(in the rows, 128 means zero)
Here are made-up objects, facts about them, and rows of numbers that follow some of those facts. Name the object behind each unnamed row.

Some facts about the objects:
(1002)	vumal	(1069); (1006)	vumal	(1817); (105)	vumal	(909); (1069)	vumal	(1770); (1074)	vumal	(446); (1079)	vumal	(364)
(1089)	vumal	(731); (1173)	vumal	(232); (1202)	vumal	(1297); (1296)	vumal	(743); (1297)	vumal	(508); (1360)	vumal	(268)
(1380)	vumal	(1059); (1387)	vumal	(403); (1412)	vumal	(1784); (1456)	vumal	(1881); (1464)	vumal	(972); (1474)	vumal	(65)
(1526)	vumal	(957); (1528)	vumal	(1676); (1542)	vumal	(1549); (1557)	vumal	(382); (1583)	vumal	(900); (1592)	vumal	(304)
(1676)	vumal	(282); (1680)	vumal	(1722); (1699)	vumal	(1276); (1715)	vumal	(862); (1722)	vumal	(627); (1740)	vumal	(1542)
(1748)	vumal	(856); (1784)	vumal	(1994); (180)	vumal	(253); (1804)	vumal	(805); (183)	vumal	(434); (1863)	vumal	(559)
(1877)	vumal	(210); (1884)	vumal	(1804); (1886)	vumal	(1583); (1893)	vumal	(795); (1947)	vumal	(1592); (195)	vumal	(2037)
(1970)	vumal	(21); (1973)	vumal	(2096); (1983)	vumal	(1655); (1994)	vumal	(2125); (2018)	vumal	(176); (203)	vumal	(478)
(2033)	vumal	(701); (2037)	vumal	(1006); (208)	vumal	(753); (2083)	vumal	(2137); (21)	vumal	(526); (210)	vumal	(2033)
(2116)	vumal	(1962); (2125)	vumal	(329); (2126)	vumal	(553); (2137)	vumal	(195); (2146)	vumal	(501); (2168)	vumal	(1877)
(2189)	vumal	(2022); (22)	vumal	(1380); (232)	vumal	(1344); (268)	vumal	(579); (290)	vumal	(196); (3)	vumal	(1114)
(304)	vumal	(105); (305)	vumal	(2189); (311)	vumal	(1743); (317)	vumal	(564); (325)	vumal	(1748); (335)	vumal	(1886)
(364)	vumal	(1337); (382)	vumal	(13); (390)	vumal	(854); (403)	vumal	(471); (428)	vumal	(1173); (434)	vumal	(98)
(435)	vumal	(1771); (446)	vumal	(720); (471)	vumal	(1002); (489)	vumal	(1214); (50)	vumal	(1074); (501)	vumal	(1699)
(505)	vumal	(2083); (508)	vumal	(311); (56)	vumal	(572); (564)	vumal	(659); (572)	vumal	(1456); (624)	vumal	(882)
(627)	vumal	(1227); (633)	vumal	(903); (65)	vumal	(2091); (659)	vumal	(875); (670)	vumal	(2168); (699)	vumal	(2146)
(701)	vumal	(505); (720)	vumal	(670); (723)	vumal	(1998); (731)	vumal	(1202); (74)	vumal	(2008); (740)	vumal	(1913)
(795)	vumal	(180); (870)	vumal	(1306); (875)	vumal	(1680); (882)	vumal	(1480); (900)	vumal	(2075); (903)	vumal	(1973)
(909)	vumal	(56); (955)	vumal	(933); (972)	vumal	(335); (1002)	stevim	(1174); (1262)	stevim	(325); (1262)	stevim	(489)
(1262)	stevim	(1863); (1276)	stevim	(875); (1276)	stevim	(743); (1276)	stevim	(2125); (1290)	stevim	(779); (1290)	stevim	(2037)
(1297)	stevim	(505); (1297)	stevim	(1522); (1297)	stevim	(335); (13)	stevim	(957); (13)	stevim	(1074); (1360)	stevim	(650)
(1360)	stevim	(364); (1360)	stevim	(183); (1360)	stevim	(434); (1360)	stevim	(382); (1360)	stevim	(1746); (1360)	stevim	(669)
(1385)	stevim	(508); (1385)	stevim	(2022); (1542)	stevim	(909); (1542)	stevim	(2099); (1549)	stevim	(501); (1549)	stevim	(2125)
(1549)	stevim	(1079); (1549)	stevim	(1181); (1550)	stevim	(731); (1550)	stevim	(1748); (1550)	stevim	(668); (1550)	stevim	(633)
(1550)	stevim	(2052); (1550)	stevim	(65); (1550)	stevim	(1893); (1550)	stevim	(848); (1557)	stevim	(1947); (1557)	stevim	(232)
(1557)	stevim	(208); (1558)	stevim	(699); (1558)	stevim	(2137); (1558)	stevim	(1893); (1558)	stevim	(1722); (1583)	stevim	(501)
(1592)	stevim	(1722); (1649)	stevim	(22); (1649)	stevim	(1655); (1649)	stevim	(669); (1668)	stevim	(2052); (1668)	stevim	(2168)
(1668)	stevim	(1079); (1668)	stevim	(1863); (1668)	stevim	(848); (170)	stevim	(1817); (170)	stevim	(957); (1715)	stevim	(650)
(1715)	stevim	(471); (1715)	stevim	(2168); (1715)	stevim	(2125); (1739)	stevim	(627); (1739)	stevim	(1528); (1739)	stevim	(390)
(1740)	stevim	(10); (1740)	stevim	(1947); (1740)	stevim	(1456); (1740)	stevim	(870); (1740)	stevim	(429); (1740)	stevim	(1655)
(1756)	stevim	(627); (1756)	stevim	(1412); (1771)	stevim	(721); (1771)	stevim	(1205); (1771)	stevim	(957); (1771)	stevim	(75)
(1771)	stevim	(290); (1789)	stevim	(1429); (1789)	stevim	(670); (1881)	stevim	(2126); (1881)	stevim	(627); (1881)	stevim	(1947)
(1881)	stevim	(1264); (1884)	stevim	(180); (1884)	stevim	(1947); (1913)	stevim	(213); (1913)	stevim	(1603); (1913)	stevim	(669)
(1962)	stevim	(572); (1962)	stevim	(1045); (1973)	stevim	(1202); (1973)	stevim	(1214); (203)	stevim	(208); (2075)	stevim	(572)
(2075)	stevim	(320); (2075)	stevim	(1863); (2096)	stevim	(627); (2096)	stevim	(1743); (2096)	stevim	(213); (2096)	stevim	(2125)
(2096)	stevim	(1059); (21)	stevim	(2126); (21)	stevim	(1296); (21)	stevim	(1877); (21)	stevim	(1344); (21)	stevim	(1886)
(21)	stevim	(848); (2101)	stevim	(731); (2101)	stevim	(1850); (2101)	stevim	(183); (2101)	stevim	(957); (2101)	stevim	(2125)
(2101)	stevim	(1264); (2116)	stevim	(1784); (2116)	stevim	(2052); (2116)	stevim	(1227); (2189)	stevim	(2057); (2189)	stevim	(633)
(2189)	stevim	(2052); (2189)	stevim	(268); (2189)	stevim	(1874); (231)	stevim	(572); (231)	stevim	(2052); (231)	stevim	(1045)
(231)	stevim	(210); (253)	stevim	(505); (253)	stevim	(2137); (253)	stevim	(210); (267)	stevim	(1748); (267)	stevim	(1296)
(3)	stevim	(1081); (3)	stevim	(1174); (304)	stevim	(1743); (304)	stevim	(482); (304)	stevim	(149); (305)	stevim	(909)
(305)	stevim	(572); (305)	stevim	(668); (305)	stevim	(2033); (311)	stevim	(505); (311)	stevim	(1522); (311)	stevim	(1412)
(317)	stevim	(633); (317)	stevim	(1680); (391)	stevim	(1089); (391)	stevim	(1074); (391)	stevim	(232); (391)	stevim	(1344)
(418)	stevim	(196); (446)	stevim	(1114); (446)	stevim	(1586); (446)	stevim	(553); (477)	stevim	(740); (477)	stevim	(268)
(477)	stevim	(1344); (56)	stevim	(870); (564)	stevim	(1804); (564)	stevim	(1784); (624)	stevim	(650); (624)	stevim	(1045)
(624)	stevim	(1150); (624)	stevim	(1746); (74)	stevim	(508); (74)	stevim	(1264); (74)	stevim	(663); (74)	stevim	(1863)
(74)	stevim	(669); (753)	stevim	(2083); (753)	stevim	(247); (805)	stevim	(1947); (839)	stevim	(478); (839)	stevim	(1676)
(839)	stevim	(1474); (852)	stevim	(98); (852)	stevim	(183); (852)	stevim	(1114); (852)	stevim	(65); (852)	stevim	(149)
(854)	stevim	(795); (854)	stevim	(2022); (854)	stevim	(489); (854)	stevim	(1886); (862)	stevim	(2083); (862)	stevim	(721)
(862)	stevim	(699); (862)	stevim	(482); (882)	stevim	(995); (882)	stevim	(105); (882)	stevim	(1893); (882)	stevim	(1863)
(882)	stevim	(2141); (903)	stevim	(1994); (903)	stevim	(1746); (903)	stevim	(335); (933)	stevim	(1089); (933)	stevim	(2091)
(933)	stevim	(1874); (963)	stevim	(650); (963)	stevim	(364); (963)	stevim	(482)

Known rows:
[123 117 132 117 129 138 125 136 128 124 136 123 144 152 124 135 153 133
 148 116 116 136 137 112 138 154 160] : (429)
[134 136 128 152 131 135 138 129 139 131 128 120 133 103 121 126 106 118
 119 129 137 125 108 135 122 124  91] : (268)
[111 111 107 163 104  92 126 101  93 143 133  85 180 107 131  71 115 101
  70  89 127 119 143 148 120 149 106] : (2137)
[128 120 131 147 137 126 126 128 122 129 132 138 147 153 133 140 152 126
 157 120 118 139 133 114 139 144 156] : (1174)
[153 139 129 148 132 130 137 125 152 135 127 119 137 110 119 140  95 123
 106 123 137 118 127 134 124 115 106] : (1089)
[137 134 133 137 125 123 122 121 140 126 125 129 135 109 130 118 105 123
 108 130 132 117 119 136 116 119 111] : (955)
[139 138 133 134 119 124 122 125 141 127 126 124 140 116 123 122 108 123
 112 130 131 116 117 138 117 135 114] : (390)
[111 124 127  85 127 129 132 134 119 128 120 124  99 151 134 137 159 138
 149 135 128 144 147 128 148 123 145] : (2101)
[142 116 127 169  96 108 141 113 106 135 123 127 115 147 130 113 107  99
  83 139 123 136 145 124 101 124  75] : (2033)
[102 107 118  99 137 128 130 134 117 122 130 127 109 148 133 137 145 141
 125 127 125 144 146 118 142 107 158] : (1558)
[ 91 142 100 149 138 154 141 121 126 114 101 113 162 136 112  99  78 124
 124 159 111 124  86 157 110 115 158] : (335)
[116 118 121 137 135 139 138 130 105 133 138 135 124 145 125 130 154 136
 151 119 120 136 139 110 137 134 156] : (320)
[128 117 130 132 135 129 123 128 122 128 130 132 135 149 134 139 153 133
 155 123 121 140 138 119 139 137 157] : (1653)
[212 137 125 121 123 125 117 120 150 124 126 127 132 135 124 146  80 160
  54 127 140 110 167 149 116  78 136] : (311)
[121 116 132  99 129 138 123 134 132 122 131 116 126 150 126 129 154 139
 152 120 120 142 143 116 141 135 151] : (805)
[138 131 133 129 131 124 139 103 167 117 142 143 134  73 127  68 130 123
 105 110 142 105  60 141 128 137 113] : (1069)
[102 116 124  81 136 118 126 131 135 125 118 126 109 153 135 144 144 132
 133 131 126 145 148 119 150 114 160] : (1771)

Which object is each row?
No name comes twice in this set of rows, the named rows included.
[110 112 124 102 136 121 127 132 126 125 125 133 118 154 135 141 146 134
 130 129 122 141 145 120 144 123 161] | (753)
[141 134 135 136 122 123 124 122 145 123 125 139 127 116 127 122 102 121
 107 137 133 120 114 133 113 112 109] | (50)
[140 130 125 125 122 134 129 122 128 123 126 127 111  97 133 109 108 137
 107 135 137 122 124 143 111  88  92] | (305)
[125 117 132 138 142 143 135 136 105 134 127 130 134 142 133 150 158 137
 168 114 129 139 136 114 139 140 122] | (1227)
[133 135 131 133 128 131 131 129 155 129 130 116 141 106 118 122 101 118
 114 124 132 119 110 133 124 132 107] | (232)
[119 130 120 109 122 126 130 121 132 124 130 124 100  89 129 105 104 134
 104 137 134 114 133 134 110  78 115] | (882)
[133 147 128 143 122 129 136 123 125 135 128 129 124 100 123 122 115 119
 126 133 136 116 114 138 118 128 105] | (1079)
[114 117 125 113 136 138 138 131 117 130 130 123 108 141 132 128 155 138
 159 127 126 145 143 118 142 113 140] | (267)
[111 133 123 131 127 122  93 151 136 122 140 123 122  88 127 132  97 123
 111 145 129 125 120 142 121 107 107] | (1592)
[113 131 119 128 130 118 129 130 137 128 131 129 132 114 120 127  93 120
  80 127 132 114 115 129 124 127 126] | (699)
[162 126 148 148 109 122 142 127 165 117 121 178  73 166 123 150  95 107
  80 170 125 134 107 105  96 117  95] | (670)
[107 124 124 130 135 129 134 129 117 133 142 133 121 142 126 128 154 130
 164 120 118 128 143 104 136 138 174] | (2022)
[151 112 130 163  98 119 143 131 115 128 125 143  98 164 121 129  98 104
  63 149 124 139 135 115  99 126  77] | (210)
[157 130 145 113 113 125 137 126 160 113 115 166  66 136 129 133 100 120
  86 169 136 131 107 125 103  99  91] | (446)
[123 121 122 156 141 145 148 140 103 138 135 130 126 146 123 141 159 130
 156 120 125 145 128 115 144 147 133] | (2052)

Now the same objects, written a new way:
Some rows with their names:
[103 123  93 124 116 114 135 155 120 127 130 140 131 126 134] : (1464)
[118  95  95 127 124  70 168 106 114 106 140 143 114 146 106] : (1474)
[111 103 150 123 120 108 159 135 123 129 129 122 147 117 136] : (870)
[ 83 105  23 130 105  97 145 172 157 131 117 146 124 117 132] : (1886)
[ 91 133  22 130 106  99 127 198 127 140 119 152 113 131 141] : (1583)
[152 127 115 138 131 133 106 137 120 142 134 150 125 136 140] : (1962)
[152 127 119 139 132 130 109 137 121 142 134 148 128 136 142] : (1276)
[146  97 127 138 130 135 124 107 146 133 134 142 138 122 131] : (743)
[101  87 174 122 124 103 135 122 117 133 126 113 132 115 126] : (1456)
[163 159 141 141 120 123 108 148 125 130 134 141 110 133 139] : (1789)
[103 120  95 120 119 131 132 126 129 116 136 141 133 121 125] : (1804)
[154 122 129 139 130 128 113 138 119 145 133 145 128 135 143] : (391)
[146  98 129 138 130 134 124 107 146 133 134 142 138 122 131] : (1850)
[109 124 113 123 119 120 133 145 113 125 134 138 133 128 133] : (435)
[148 115 122 138 138 125 114 116 133 129 136 143 140 132 144] : (1770)
[107 111 122 122 119 120 145 130 127 122 133 132 139 118 130] : (390)
[102 125  93 120 121 126 133 125 128 113 136 137 139 121 128] : (1784)

Name these rows:
No name comes twice in this set of rows, the named rows included.
[ 87  84 157 118 127 116  88 103 114 127 128 119 106 114 107] | (909)
[109 109 140 122 120 109 156 133 123 127 130 124 146 118 135] | (180)
[144 103 113 137 130 141 117 104 147 130 136 148 134 124 128] | (2099)
[107 130 107 122 126 115 131 138 114 116 136 135 140 129 140] | (1387)
[107 109 132 122 119 116 150 133 125 124 131 128 142 118 132] | (22)
[157 134 146 141 120 126 123 118 151 120 134 134 121 120 129] | (1429)
[101 140  93 118 146 105 130 100 130  86 141 125 159 125 158] | (471)
[110 146  94 121 120 126 119 156 102 127 136 145 123 133 136] | (1542)
[108 151 105 122 122 127 130 164 103 134 138 139 122 133 135] | (317)
[ 98 116 145 120 125 112  89 139  91 137 129 126 105 128 124] | (304)
[ 91  91 149 119 125 117 102 110 117 126 129 122 114 115 112] | (572)
[ 86  50  64 118 144 130 134 137  85 155 133 157 168 149 140] | (1973)
[110 108 139 123 120 113 153 135 123 127 130 126 144 118 134] | (208)

